x =
[[ 0.99  0.80  0.02  1.48  0.09 -0.30  0.28 -1.54 -0.60 -0.46  0.37  0.57
   0.73  0.59  1.19]
 [-0.29  0.20 -0.55  0.74 -0.11  0.87 -1.10 -0.23  0.29 -1.05  1.33 -0.31
  -0.23 -0.41  0.48]
 [-1.29  0.03 -1.06  2.69 -0.21  1.79  0.16 -0.72 -0.60  0.90  0.60 -0.36
   0.09 -1.29  1.42]
 [ 1.71  1.22  0.82 -1.02 -0.16  1.42 -0.21 -0.63  0.47  0.68  0.33 -1.61
   1.13  1.57  0.56]
 [ 0.61 -0.40 -0.54 -0.38  1.21  0.67 -0.46 -1.04  2.84  0.48  0.90  0.37
  -0.49 -0.81  1.60]
 [ 0.71  1.44 -1.06  0.42  1.19  1.29  2.48 -0.78  1.68 -0.29  0.97  2.25
   0.35 -0.72  1.25]
 [ 1.87  0.96  1.22  1.93  0.69 -0.60  2.89  1.48  0.67  0.47 -0.80 -0.91
   0.98  0.84  0.34]]
The entry just right of 0.03: -1.06
The entry just right of the centre entry is 0.47
The median of all entries: 0.42
Report the centre entry.
Answer: -0.63
The entry just left of the largest entry: -0.60
Report the entry just left of 0.42.
Answer: -1.06
The largest entry: 2.89
The entry just left of 0.74: -0.55
Report the entry just left of 1.13.
Answer: -1.61
Report the entry just right of the largest entry.
Answer: 1.48
Report the entry just right of 1.71.
Answer: 1.22
The entry just right of 1.79 -> 0.16
The entry just left of -0.55 -> 0.20
The entry just left of 1.79 -> -0.21
The entry just left of -0.30: 0.09
The entry just left of 0.03 -> -1.29
Report the entry just right of -0.30.
Answer: 0.28

data =
[[5 8 7 6 4 5 9]
 [5 2 2 3 5 3 2]
 [2 0 2 2 3 4 2]
 [7 5 7 7 8 6 2]]
The bottom-left entry is 7
The third entry on the main diagonal is 2
Find the first entry on the main diagonal.
A: 5
Find the 4th-last entry, reading row by row.
A: 7
The top entry of the column that holds the smallest entry: 8
The top-right entry: 9
The fifth-last entry, reading row by row -> 7
The last entry, reading row by row: 2
Find the minimum.
A: 0
Find the entry directly below 9.
A: 2

[[45 13 58 68 76 32]
 [64  6 31 75 64 60]
 [39 19 56 72 83 33]
 [46  0 49 68 61 56]
 [68 55 33 62 58 60]
 [64 26 38 66 60 56]
 [43  3 51 72 72 46]
 [52  0 46 69 63 53]
 [54 54 50 57 59 50]
 [59  5 43 71 68 45]
 [72 27 31 72 70 48]]
Counting starts at 1.
The entry just left of 55 -> 68
The entry in the bottom-right corner is 48
The entry in the top-left corner -> 45
The entry in the bottom-left corner -> 72
Which number is the entry directly below the largest entry? 61
The entry at row 1, column 2 -> 13
Which number is the top entry of the column that holds the largest entry? 76
The entry just left of 69 is 46
Which number is the entry in row 3 and column 1? 39
Which number is the entry in row 2 and column 1? 64
Which number is the entry directly above 19? 6
Which number is the entry just left of the largest entry? 72
Which number is the entry at row 1, column 3? 58
The largest entry -> 83
Which number is the entry just right of 71? 68
Which number is the entry directly above 5? 54
The entry just right of 75: 64
The entry in the top-right corner: 32
Which number is the entry just right of 39? 19
The entry just left of 48 is 70
Which number is the entry directly below 52? 54
Which number is the entry directly below 3? 0
